Here is a tiny trained network, its code and every weight. The questions are about switching its units off for an input and a class, where a switched-off unit gives its printed mean instead of its output.

import numpy as np


def w(rows, s, z=0):
    codes = np.array(rows[::2]) - 128.0
    scale = np.full(codes.shape[1], s)
    scale[-1] = z or s
    return codes * scale


def f(y):
    return np.maximum(y, 0)


def log_softmax(a):
    a = a - a.max(-1, keepdims=True)
    return a - np.log(np.exp(a).sum(-1, keepdims=True))


def net(x, mask):
    res = np.array(x, float).reshape(1, 6) / 4 @ E
    y = f(res @ A[0][:, :-1].T + A[0][:, -1])
    res = res + np.where(mask, y, B[0][:, -1]) @ B[0][:, :-1]
    return log_softmax(res[-1] @ U[:, :-1].T + U[:, -1])


A, B = {}, {}
E = w([
[67,165,131,68,172,127,105],'x0',
[122,146,108,181,84,199,255],'x1',
[233,207,173,155,66,85,127],'x2',
[105,142,129,134,176,64,148],'x3',
[141,90,174,45,33,210,93],'x4',
[156,206,25,106,149,196,77],'x5',
],0.0099)
A[0] = w([
[120,66,134,55,151,101,44,219],'N0',
[153,127,240,140,173,62,165,252],'N1',
[121,140,96,80,123,57,101,146],'N2',
[70,86,199,87,160,133,28,145],'N3',
[52,123,103,123,175,213,218,225],'N4',
[188,191,138,134,145,148,60,153],'N5',
[79,69,110,29,105,68,118,142],'N6',
[75,97,148,194,143,138,209,221],'N7',
[140,1,173,194,102,113,112,222],'N8',
[177,69,123,126,62,196,170,126],'N9',
[152,214,123,195,74,72,208,130],'N10',
[132,172,109,73,122,111,104,47],'N11',
[130,198,89,104,144,136,18,189],'N12',
[82,146,99,180,189,186,125,222],'N13',
[184,193,80,151,123,74,82,218],'N14',
[137,228,152,232,98,66,59,198],'N15',
[93,138,136,129,184,100,52,173],'N16',
[148,135,110,107,57,181,64,75],'N17',
[110,29,178,120,24,203,125,173],'N18',
],0.0095,0.0044)
B[0] = w([
[145,69,197,63,136,184,44,245],'N0',
[60,147,178,102,62,29,180,222],'N1',
[146,44,156,41,161,40,102,178],'N2',
[59,28,183,17,116,136,57,238],'N3',
[81,80,11,140,211,242,214,245],'N4',
[213,126,107,131,130,99,108,195],'N5',
[36,50,147,113,130,192,55,211],'N6',
[40,157,99,152,86,122,185,208],'N7',
[68,184,188,175,78,172,131,211],'N8',
[94,206,157,248,60,148,130,210],'N9',
[147,153,187,189,179,29,191,216],'N10',
[176,90,93,116,155,81,115,158],'N11',
[215,148,65,70,181,86,51,234],'N12',
[119,71,33,184,224,118,170,209],'N13',
[255,156,97,126,198,63,114,211],'N14',
[186,158,172,133,168,8,105,215],'N15',
[149,23,95,94,173,105,66,207],'N16',
[192,127,119,98,131,206,63,194],'N17',
[98,219,175,154,59,246,104,249],'N18',
],0.007,0.012)
U = w([
[22,107,44,188,165,183,192,245],'0',
[184,163,77,122,169,80,60,49],'1',
[115,177,160,195,68,176,115,25],'2',
[47,49,164,49,120,140,7,78],'3',
[130,166,174,177,133,60,193,254],'4',
],0.012,0.0032)

Each question gives the input, the list of numbers given to net, and the class t.
The units are the neurons (one row each of A and B). Each row of codes is followed by its name. A weight is (code - 128) times the scale printed after its matrix; where a second scale follows, it is the last column's (A, B and U).
mask holds one flag per neuron, in row order. A switched-off neuron (its flag False) gives its mean, the last column of its row in B, instead of its output. The means were averaged over made-up inputs and are rounded, as every weight is.
A unit's drop is (log p(t) with every unit on - log p(t) with that unit switched off) / (log p(t) with every unit on - log p(t) with every unit switched off).
The circuit of an input: a set's keep is (log p(t) with only the set's units on - log p(t) with every unit switched off) / (log p(t) with every unit on - log p(t) with every unit switched off). Starting from the 12 units with the biggest drops (on a tie, the unit counted first), units are removed one at a time, each time the one whose removal leaves the highest keep (on an exact tie, the one counted first), for as long as the keep stays at least 0.8.
circuit, biggest first: the units of the circuit, biggest drop first
top k neurons: the k neurons with the biggest drops, biggest first
drop of u: that unit's drop, to one decimal
input [-2,2,5,7,7,-4], class 2: circuit, biggest first => [N18, N9]
input [-2,4,-1,1,4,1], class 2: circuit, biggest first => [N9]
input [-2,1,-4,-4,8,6], class 2: circuit, biggest first => [N9, N18]
input [1,-2,-2,-8,3,8], class 1: top 3 neurons => [N12, N6, N5]
input [5,0,4,6,-7,-1], class 4: top 2 neurons => [N1, N10]
input [-7,6,5,-2,0,8], class 4: top 2 neurons => [N10, N9]
input [1,3,3,3,3,-6], class 4: top 3 neurons => [N1, N10, N0]
input [5,-5,6,-7,-2,-3], class 1: top 4 neurons => [N14, N15, N6, N5]
input [-3,5,1,2,5,6], class 2: drop of N9 => 0.2
input [1,-6,7,0,-3,-5], class 4: drop of N1 => 1.2
input [7,-1,4,0,-5,-3], class 4: drop of N1 => 0.4
input [-7,-6,6,6,6,5], class 1: drop of N6 => 0.0
